Here is a tiny trained network, its code and every weight. The questions are about switching its units off for an input and a class, where a switched-off unit gives its printed mean instead of its output.

import numpy as np


def w(rows, s, z=0):
    codes = np.array(rows[::2]) - 128.0
    scale = np.full(codes.shape[1], s)
    scale[-1] = z or s
    return codes * scale


def f(y):
    return y / 2 * (1 + np.tanh(0.7978845608 * (y + 0.044715 * y**3)))


def log_softmax(a):
    a = a - a.max(-1, keepdims=True)
    return a - np.log(np.exp(a).sum(-1, keepdims=True))


def net(x, mask):
    res = np.array(x, float).reshape(1, 3) / 4 @ E
    y = f(res @ A[0][:, :-1].T + A[0][:, -1])
    res = res + np.where(mask, y, B[0][:, -1]) @ B[0][:, :-1]
    return log_softmax(res[-1] @ U[:, :-1].T + U[:, -1])


A, B = {}, {}
E = w([
[109,153,90,107,83,227,37,141,78,218,73],'x0',
[195,104,180,80,21,69,194,151,166,155,49],'x1',
[187,218,222,87,67,40,119,238,1,173,162],'x2',
],0.0097)
A[0] = w([
[129,132,106,153,105,143,114,69,181,82,89,88],'neuron 1',
[126,140,169,85,97,97,101,152,111,144,213,254],'neuron 2',
[85,135,149,159,65,180,62,134,102,175,90,81],'neuron 3',
[165,77,175,124,63,117,175,134,129,154,80,144],'neuron 4',
[120,141,125,160,198,134,43,130,105,131,183,69],'neuron 5',
[136,106,123,62,163,53,82,153,88,140,133,71],'neuron 6',
[110,125,148,91,158,83,161,104,150,98,176,65],'neuron 7',
[95,158,148,117,115,79,153,123,96,127,157,82],'neuron 8',
[127,132,180,147,119,103,96,169,112,134,136,86],'neuron 9',
[71,49,55,91,151,137,136,130,206,104,63,177],'neuron 10',
[170,124,168,145,98,140,97,153,50,117,203,73],'neuron 11',
[164,108,193,163,170,79,206,126,146,33,224,116],'neuron 12',
[107,153,143,166,174,122,84,133,94,114,188,185],'neuron 13',
[157,175,150,91,154,104,105,161,134,141,175,89],'neuron 14',
[146,98,146,133,65,129,135,146,147,129,104,83],'neuron 15',
[153,92,78,100,98,170,65,123,116,193,118,127],'neuron 16',
[154,148,162,95,117,117,143,117,175,150,2,89],'neuron 17',
[62,172,123,180,179,156,76,135,83,88,201,144],'neuron 18',
[153,134,183,91,91,134,131,129,89,148,164,134],'neuron 19',
],0.0097,0.0098)
B[0] = w([
[163,182,193,132,209,155,139,111,91,74,159,178],'neuron 1',
[42,132,199,139,150,131,34,72,145,97,117,249],'neuron 2',
[193,138,72,125,36,169,203,148,39,92,224,178],'neuron 3',
[170,121,95,199,137,55,112,208,186,197,65,212],'neuron 4',
[237,113,59,114,139,126,118,190,201,177,142,179],'neuron 5',
[172,102,103,147,200,149,184,95,138,101,153,157],'neuron 6',
[224,121,52,100,115,192,208,105,66,129,195,160],'neuron 7',
[203,135,151,101,178,181,175,140,109,55,168,159],'neuron 8',
[146,116,116,129,169,220,145,69,175,122,162,163],'neuron 9',
[73,187,207,222,151,144,114,94,164,92,128,254],'neuron 10',
[181,133,147,122,177,179,120,110,197,61,162,183],'neuron 11',
[154,130,86,153,2,143,132,191,28,143,165,248],'neuron 12',
[137,87,130,110,103,76,69,166,154,131,102,206],'neuron 13',
[196,151,145,119,166,192,142,108,186,67,113,168],'neuron 14',
[181,97,85,149,174,146,117,140,154,109,117,153],'neuron 15',
[121,163,116,189,71,99,164,157,44,97,224,187],'neuron 16',
[217,64,64,175,186,106,111,205,208,152,114,179],'neuron 17',
[150,45,98,147,141,69,49,132,175,130,100,225],'neuron 18',
[100,195,160,152,179,162,123,81,130,86,132,193],'neuron 19',
],0.0082,0.014)
U = w([
[172,47,76,134,139,89,102,162,197,151,79,92],'0',
[113,161,199,134,167,177,154,54,148,54,140,81],'1',
[144,135,83,134,32,143,187,130,6,112,184,108],'2',
[2,126,208,140,51,57,81,108,119,143,61,246],'3',
[54,132,130,69,123,126,193,92,106,162,111,94],'4',
],0.012,0.013)

Each question gives the input, the list of numbers given to net, and the class t.
The units are the neurons (one row each of A and B). Each row of codes is followed by its name. A weight is (code - 128) times the scale printed after its matrix; where a second scale follows, it is the last column's (A, B and U).
mask holds one flag per neuron, in row order. A switched-off neuron (its flag False) gives its mean, the last column of its row in B, instead of its output. The means were averaged over made-up inputs and are rounded, as every weight is.
A unit's drop is (log p(t) with every unit on - log p(t) with that unit switched off) / (log p(t) with every unit on - log p(t) with every unit switched off).
most important unit: the unit with the biggest drop
top k neurons: the k neurons with the biggest drops, biggest first
drop when u is switched off: that unit's drop, to one decimal
input [-6,4,-7], class 1: most important unit : neuron 10
input [5,-6,-1], class 0: top 2 neurons : (neuron 18; neuron 12)
input [6,1,-6], class 1: top 3 neurons : (neuron 10; neuron 12; neuron 1)
input [6,-6,-1], class 0: top 2 neurons : (neuron 18; neuron 12)
input [6,-7,4], class 0: top 3 neurons : (neuron 18; neuron 5; neuron 12)
input [-5,-6,6], class 0: top 4 neurons : (neuron 18; neuron 13; neuron 10; neuron 5)
input [3,-1,-1], class 3: top 3 neurons : (neuron 12; neuron 7; neuron 8)
input [4,3,-2], class 2: top 2 neurons : (neuron 2; neuron 18)
input [-8,-6,7], class 2: top 2 neurons : (neuron 12; neuron 10)
input [4,-1,-1], class 2: top 3 neurons : (neuron 2; neuron 3; neuron 16)
input [4,-8,7], class 0: top 2 neurons : (neuron 18; neuron 5)
input [6,7,5], class 0: top 3 neurons : (neuron 4; neuron 17; neuron 12)
input [5,4,5], class 1: drop when neuron 18 is switched off : 0.2
input [0,3,1], class 3: most important unit : neuron 5
input [-6,-3,-5], class 2: drop when neuron 7 is switched off : 0.1
input [-4,-2,2], class 2: drop when neuron 4 is switched off : 0.2
